Below are the code and all the weights of a small trained network. Each question names an input and a class and asks about switching units off, where a switched-off unit gives its printed mean instead of its output.

import numpy as np


def w(rows, s, z=0):
    codes = np.array(rows[::2]) - 128.0
    scale = np.full(codes.shape[1], s)
    scale[-1] = z or s
    return codes * scale


def f(y):
    return np.maximum(y, 0)


def log_softmax(a):
    a = a - a.max(-1, keepdims=True)
    return a - np.log(np.exp(a).sum(-1, keepdims=True))


def net(x, mask):
    res = np.array(x, float).reshape(1, 4) / 4 @ E
    y = f(res @ A[0][:, :-1].T + A[0][:, -1])
    res = res + np.where(mask, y, B[0][:, -1]) @ B[0][:, :-1]
    return log_softmax(res[-1] @ U[:, :-1].T + U[:, -1])


A, B = {}, {}
E = w([
[129,109,122,110,103,123,133,130,131,133,141,129],'x0',
[1,106,134,200,97,123,115,88,231,54,153,96],'x1',
[167,180,49,87,158,77,125,149,163,66,235,121],'x2',
[151,27,133,79,209,132,209,142,189,67,73,127],'x3',
],0.016)
A[0] = w([
[69,78,152,202,105,136,82,70,220,78,163,39,51],'n1',
[188,205,16,96,210,25,136,155,178,95,228,100,2],'n2',
[198,152,127,56,185,179,151,196,5,142,117,163,81],'n3',
[208,142,70,141,143,116,160,163,89,243,96,189,126],'n4',
[110,47,215,166,84,203,117,85,80,200,6,146,16],'n5',
[125,223,131,159,41,136,37,115,69,193,190,129,143],'n6',
[150,27,131,68,255,159,217,158,169,88,101,138,135],'n7',
[183,109,123,74,146,110,103,147,77,170,109,173,99],'n8',
],0.0089,0.0052)
B[0] = w([
[84,151,44,154,123,125,133,61,177,147,82,140,229],'n1',
[123,135,153,179,84,131,166,196,101,185,238,91,237],'n2',
[70,146,51,121,86,131,104,100,147,111,139,225,233],'n3',
[79,146,102,143,140,168,81,92,157,109,135,93,214],'n4',
[129,158,130,201,122,141,207,206,47,152,172,105,233],'n5',
[199,54,214,76,179,10,94,100,117,83,115,172,236],'n6',
[142,70,208,46,199,122,108,101,80,75,56,110,252],'n7',
[118,192,92,145,101,121,154,65,164,161,102,122,193],'n8',
],0.013,0.025)
U = w([
[181,134,255,30,190,65,69,75,94,101,58,160,206],'0',
[52,203,8,131,124,155,86,25,191,125,93,182,222],'1',
[132,190,157,163,123,162,200,251,50,148,198,116,1],'2',
],0.0095,0.00095)

Each question gives the input, the list of numbers given to net, and the class t.
The units are the neurons (one row each of A and B). Each row of codes is followed by its name. A weight is (code - 128) times the scale printed after its matrix; where a second scale follows, it is the last column's (A, B and U).
mask holds one flag per neuron, in row order. A switched-off neuron (its flag False) gives its mean, the last column of its row in B, instead of its output. The means were averaged over made-up inputs and are rounded, as every weight is.
A unit's drop is (log p(t) with every unit on - log p(t) with that unit switched off) / (log p(t) with every unit on - log p(t) with every unit switched off).
The circuit of an input: a set's keep is (log p(t) with only the set's units on - log p(t) with every unit switched off) / (log p(t) with every unit on - log p(t) with every unit switched off). Starting from all 8 units, units are removed one at a time, each time the one whose removal leaves the highest keep (on an exact tie, the one counted first), for as long as the keep stays at least 0.8.
circuit, biggest first: the units of the circuit, biggest drop first
unit that matters most: the unit with the biggest drop
top k neurons: the k neurons with the biggest drops, biggest first
drop of u: that unit's drop, to one decimal
input [8,-1,3,-2], class 2: unit that matters most -> n7
input [-2,-8,6,-8], class 0: top 2 neurons -> [n6, n1]
input [-2,-5,2,-3], class 1: top 2 neurons -> [n7, n3]
input [3,-8,7,7], class 1: top 2 neurons -> [n3, n6]
input [0,-6,-6,-1], class 1: top 2 neurons -> [n3, n2]
input [3,-2,3,1], class 2: circuit, biggest first -> [n1, n6]
input [-1,2,3,-3], class 0: top 3 neurons -> [n5, n6, n3]
input [5,7,-8,-8], class 0: top 3 neurons -> [n6, n2, n3]
input [-1,-6,7,-8], class 0: top 2 neurons -> [n6, n5]
input [5,2,8,6], class 2: top 2 neurons -> [n2, n6]
input [-3,-2,-6,-4], class 2: top 2 neurons -> [n5, n7]
input [-2,-7,6,-4], class 1: top 2 neurons -> [n3, n5]
input [2,3,-7,-8], class 0: top 2 neurons -> [n6, n2]
input [-5,3,6,1], class 2: unit that matters most -> n2
input [-3,-3,6,2], class 2: drop of n2 -> 2.1
input [-5,-1,-5,-3], class 2: drop of n5 -> 2.0
input [-3,2,-5,-8], class 0: drop of n6 -> 4.8
